Below are the code and all the weights of a small trained network. Each question names an input and a target symbol and asks about switching units off, where a switched-off unit gives its printed mean instead of its output.

import numpy as np


def w(rows, s, z=0):
    codes = np.array(rows[::2]) - 128.0
    scale = np.full(codes.shape[1], s)
    scale[-1] = z or s
    return codes * scale


def f(y):
    return y / 2 * (1 + np.tanh(0.7978845608 * (y + 0.044715 * y**3)))


def softmax(a):
    e = np.exp(a - a.max(-1, keepdims=True))
    return e / e.sum(-1, keepdims=True)


def log_softmax(a):
    a = a - a.max(-1, keepdims=True)
    return a - np.log(np.exp(a).sum(-1, keepdims=True))


def net(x, mask):
    ids = ['ΛΞΠΦΩβγζηθμστψ'.index(c) for c in x.split()]
    T = len(ids)
    res = E[ids] + P[:T]
    r = res
    for j in range(3):
        rows = slice(2 * j, 2 * j + 2)
        q, k, v = (r @ M[0][rows].T for M in (Q, K, V))
        z = softmax(np.where(np.tri(T) > 0, q @ k.T / 2**0.5, -1e9)) @ v
        o = O[0][rows]
        res = res + np.where(mask[j], z, o[:, -1]) @ o[:, :-1]
    y = f(res @ A[0][:, :-1].T + A[0][:, -1])
    res = res + np.where(mask[3:7], y, B[0][:, -1]) @ B[0][:, :-1]
    return log_softmax(res[-1] @ U[:, :-1].T + U[:, -1])


Q, K, V, O, A, B = {}, {}, {}, {}, {}, {}
E = w([
[116,114,136],'Λ',
[10,92,140],'Ξ',
[136,65,156],'Π',
[164,85,28],'Φ',
[45,134,222],'Ω',
[16,154,112],'β',
[147,197,211],'γ',
[218,167,43],'ζ',
[103,110,136],'η',
[100,203,72],'θ',
[234,99,195],'μ',
[117,122,138],'σ',
[155,47,142],'τ',
[99,255,141],'ψ',
],0.021)
P = w([
[1,168,159],'0',
[83,132,130],'1',
[100,127,120],'2',
[110,128,108],'3',
[120,128,99],'4',
[115,130,99],'5',
],0.0069)
Q[0] = w([
[27,190,50],'H1',
[138,236,1],'H1',
[223,57,200],'H2',
[104,91,108],'H2',
[244,121,174],'H3',
[63,204,64],'H3',
],0.0074)
K[0] = w([
[7,81,171],'H1',
[4,220,240],'H1',
[246,90,168],'H2',
[107,83,202],'H2',
[201,126,138],'H3',
[77,196,121],'H3',
],0.011)
V[0] = w([
[101,36,82],'H1',
[88,212,213],'H1',
[123,136,65],'H2',
[145,85,126],'H2',
[181,98,176],'H3',
[64,171,254],'H3',
],0.0085)
O[0] = w([
[51,146,160,130],'H1',
[38,137,195,161],'H1',
[2,250,55,88],'H2',
[72,115,168,117],'H2',
[78,195,121,129],'H3',
[146,165,12,255],'H3',
],0.0049,0.0082)
A[0] = w([
[151,181,203,254],'N1',
[15,101,2,142],'N2',
[47,20,120,155],'N3',
[13,239,96,175],'N4',
],0.008,0.006)
B[0] = w([
[164,194,130,226],'N1',
[176,44,92,212],'N2',
[116,128,247,213],'N3',
[46,107,89,255],'N4',
],0.014,0.0072)
U = w([
[136,112,133,127],'Λ',
[139,117,130,73],'Ξ',
[106,82,105,59],'Π',
[149,237,171,97],'Φ',
[198,58,90,205],'Ω',
[143,114,121,101],'β',
[137,115,46,121],'γ',
[180,74,250,128],'ζ',
[122,53,172,2],'η',
[146,119,133,107],'θ',
[240,139,170,170],'μ',
[96,175,95,115],'σ',
[79,156,186,225],'τ',
[196,160,47,242],'ψ',
],0.013,0.0066)

Each question gives the input, a string of symbols that net reads in full, and the target symbol t.
The units are the heads (2 rows each of Q, K, V and O) and the neurons (one row each of A and B). Each row of codes is followed by its name. A weight is (code - 128) times the scale printed after its matrix; where a second scale follows, it is the last column's (O, A, B and U).
mask holds one flag per unit, heads first, then neurons. A switched-off unit (its flag False) gives its mean, the last column of its rows in O or B, instead of its output. The means were averaged over made-up inputs and are rounded, as every weight is.
A unit's drop is (log p(t) with every unit on - log p(t) with that unit switched off) / (log p(t) with every unit on - log p(t) with every unit switched off).
The circuit of an input: a set's keep is (log p(t) with only the set's units on - log p(t) with every unit switched off) / (log p(t) with every unit on - log p(t) with every unit switched off). Starting from all 7 units, units are removed one at a time, each time the one whose removal leaves the highest keep (on an exact tie, the one counted first), for as long as the keep stays at least 0.8.
circuit, biggest first: the units of the circuit, biggest drop first
unit that matters most: the unit with the biggest drop
top k neurons: the k neurons with the biggest drops, biggest first
heads that matter: for each layer, one digit per head in row order, 1 if its drop is at least 0.15 and else 0, layers parted by /
drop of u: that unit's drop, to one decimal
input Ω θ γ, target Φ: unit that matters most => N1
input Ω ψ η, target Ω: circuit, biggest first => H3; N2
input μ Ω η θ, target γ: heads that matter => 000
input Ω Π β β, target Π: circuit, biggest first => N2; N4; H1
input Ω γ θ, target γ: circuit, biggest first => N4; N2; N3
input Ω Ω ψ, target σ: heads that matter => 100
input ζ Ω Π, target ζ: circuit, biggest first => H3; N3
input γ γ γ, target Φ: top 2 neurons => N2; N1
input β ψ β, target Π: drop of N2 => 0.6
input Ξ Ω τ τ θ Π, target ζ: drop of H3 => 0.2
input γ β σ τ Ω Φ, target Ω: drop of H1 => 0.0
input β Ω γ μ τ, target ζ: drop of H2 => 0.1
